Below is a small trained network, with its code and all its weights. Each question gives an input and a class and asks what happens when units are switched off, that is, made to give their printed mean instead of their output.

import numpy as np


def w(rows, s, z=0):
    codes = np.array(rows[::2]) - 128.0
    scale = np.full(codes.shape[1], s)
    scale[-1] = z or s
    return codes * scale


def norm(h):
    return h / np.sqrt((h * h).mean(-1, keepdims=True) + 1e-5)


def f(y):
    return np.maximum(y, 0)


def log_softmax(a):
    a = a - a.max(-1, keepdims=True)
    return a - np.log(np.exp(a).sum(-1, keepdims=True))


def net(x, mask):
    res = np.array(x, float).reshape(1, 5) / 4 @ E
    u = 0
    for l in range(2):
        y = f(norm(res) @ A[l][:, :-1].T + A[l][:, -1])
        res = res + np.where(mask[u : u + 9], y, B[l][:, -1]) @ B[l][:, :-1]
        u += 9
    return log_softmax(norm(res)[-1] @ U[:, :-1].T + U[:, -1])


A, B = {}, {}
E = w([
[192,138,150,196,140,192,123,209,122,96,112],'x0',
[119,74,150,83,123,80,161,177,95,108,2],'x1',
[80,129,126,141,46,109,147,190,102,124,183],'x2',
[83,187,212,169,123,88,85,123,127,122,109],'x3',
[132,131,88,126,98,135,92,105,131,51,114],'x4',
],0.0091)
A[0] = w([
[94,130,97,124,51,142,164,175,43,118,142,50],'0.n0',
[95,119,92,126,44,137,124,158,81,155,205,57],'0.n1',
[61,144,155,105,104,89,84,89,142,131,115,114],'0.n2',
[185,33,58,81,165,189,191,152,128,127,196,1],'0.n3',
[192,109,107,178,159,158,95,253,106,107,143,41],'0.n4',
[124,92,168,139,181,137,218,154,119,242,180,46],'0.n5',
[118,132,21,132,59,143,64,89,114,9,119,16],'0.n6',
[134,43,44,115,108,177,188,137,75,165,156,24],'0.n7',
[100,112,69,75,112,100,127,67,115,164,145,52],'0.n8',
],0.008,0.0071)
B[0] = w([
[99,119,162,107,171,98,147,183,201,86,128,207],'0.n0',
[106,110,149,122,171,127,140,185,218,96,169,229],'0.n1',
[177,145,161,152,97,169,196,136,115,120,123,252],'0.n2',
[120,246,60,157,79,84,119,79,132,133,65,251],'0.n3',
[147,86,170,152,88,179,230,52,102,119,150,254],'0.n4',
[66,89,129,56,58,229,1,126,111,148,73,231],'0.n5',
[104,112,178,50,78,209,36,148,110,208,89,233],'0.n6',
[147,207,111,99,60,52,125,122,172,83,78,230],'0.n7',
[145,104,129,145,127,163,197,98,104,117,151,216],'0.n8',
],0.0094,0.0037)
A[1] = w([
[85,89,133,116,143,82,164,153,103,65,106,95],'1.n0',
[136,84,107,149,133,86,128,135,125,116,92,3],'1.n1',
[190,119,80,111,254,132,102,42,136,152,69,71],'1.n2',
[104,64,146,82,112,116,118,153,83,154,76,100],'1.n3',
[104,228,205,186,115,96,110,160,99,146,113,54],'1.n4',
[179,75,78,98,103,75,148,178,99,131,81,13],'1.n5',
[139,144,42,147,120,166,87,112,176,163,242,64],'1.n6',
[70,85,129,124,160,135,134,152,137,148,142,126],'1.n7',
[68,88,112,53,106,86,169,65,127,142,165,35],'1.n8',
],0.0099,0.0037)
B[1] = w([
[156,128,100,171,189,119,100,110,152,202,224,203],'1.n0',
[109,165,97,97,165,156,141,101,110,180,164,142],'1.n1',
[89,121,153,131,54,89,141,254,187,113,190,245],'1.n2',
[110,116,93,134,166,173,65,99,102,128,178,254],'1.n3',
[141,157,42,75,94,93,154,79,132,101,80,251],'1.n4',
[92,138,82,128,217,74,120,58,60,176,151,190],'1.n5',
[119,78,99,114,237,61,121,122,44,164,85,243],'1.n6',
[191,134,109,105,100,106,83,193,144,118,125,158],'1.n7',
[218,115,216,221,91,211,182,104,130,48,81,205],'1.n8',
],0.0098,0.0057)
U = w([
[132,235,58,115,79,69,161,72,139,109,60,254],'0',
[196,89,191,220,109,210,228,80,99,100,122,114],'1',
[98,107,95,148,250,77,77,102,63,166,159,100],'2',
[86,111,164,65,70,207,4,126,119,159,73,69],'3',
[109,108,143,139,109,69,142,231,221,108,193,90],'4',
],0.013,0.0016)

Each question gives the input, the list of numbers given to net, and the class t.
The units are the neurons (one row each of A and B). Each row of codes is followed by its name. A weight is (code - 128) times the scale printed after its matrix; where a second scale follows, it is the last column's (A, B and U).
mask holds one flag per neuron, layer by layer. A switched-off neuron (its flag False) gives its mean, the last column of its row in B, instead of its output. The means were averaged over made-up inputs and are rounded, as every weight is.
A unit's drop is (log p(t) with every unit on - log p(t) with that unit switched off) / (log p(t) with every unit on - log p(t) with every unit switched off).
The circuit of an input: a set's keep is (log p(t) with only the set's units on - log p(t) with every unit switched off) / (log p(t) with every unit on - log p(t) with every unit switched off). Starting from the 12 units with the biggest drops (on a tie, the unit counted first), units are removed one at a time, each time the one whose removal leaves the highest keep (on an exact tie, the one counted first), for as long as the keep stays at least 0.8.
units of the circuit, in order: the units of the circuit, biggest drop first
unit that matters most: the unit with the biggest drop
top k neurons: the k neurons with the biggest drops, biggest first
top k neurons in layer l: the k neurons of layer l with the biggest drops, biggest first
input [-5,3,1,-4,4], class 1: units of the circuit, in order : [1.n8]
input [6,6,7,-2,8], class 3: top 4 neurons : [0.n6 1.n2 1.n8 1.n6]
input [2,8,3,8,-6], class 0: top 2 neurons : [1.n4 1.n6]
input [7,8,-3,6,-1], class 2: top 4 neurons : [0.n3 1.n8 0.n2 1.n0]
input [2,5,7,2,6], class 4: top 2 neurons : [0.n0 0.n5]
input [8,-3,6,8,-6], class 0: top 2 neurons : [1.n4 1.n8]
input [5,-6,-8,1,7], class 4: top 2 neurons in layer 0 : [0.n5 0.n2]
input [1,-2,7,8,1], class 0: top 2 neurons : [1.n4 1.n2]
input [5,4,-2,-5,7], class 3: top 4 neurons : [0.n6 1.n4 1.n8 0.n2]
input [-1,-7,3,7,-4], class 0: top 4 neurons in layer 1 : [1.n4 1.n3 1.n0 1.n5]
input [6,5,0,-2,-7], class 3: top 2 neurons in layer 1 : [1.n8 1.n3]
input [-3,7,2,-3,-8], class 3: top 3 neurons : [0.n5 1.n6 1.n8]
input [-5,-3,0,-1,-6], class 3: top 2 neurons : [0.n5 0.n4]
input [6,-3,3,-6,-5], class 0: top neuron : [0.n3]
input [-2,5,2,-8,-7], class 0: top 3 neurons : [0.n3 0.n7 0.n6]
input [-7,-2,-5,5,-7], class 1: top 2 neurons : [1.n8 0.n6]
input [-8,7,8,2,8], class 1: top 3 neurons in layer 0 : [0.n5 0.n2 0.n8]
input [-2,6,-6,-2,-2], class 2: top 3 neurons in layer 0 : [0.n1 0.n3 0.n4]
input [-7,7,5,-6,-1], class 1: top 2 neurons in layer 1 : [1.n8 1.n6]
input [-2,-3,4,-2,1], class 4: unit that matters most : 0.n1
input [0,-7,-4,-3,7], class 2: top 2 neurons in layer 1 : [1.n6 1.n8]
input [-2,-7,7,1,-1], class 2: top 3 neurons in layer 1 : [1.n6 1.n2 1.n8]
input [-3,1,1,0,2], class 1: top 2 neurons in layer 0 : [0.n8 0.n5]
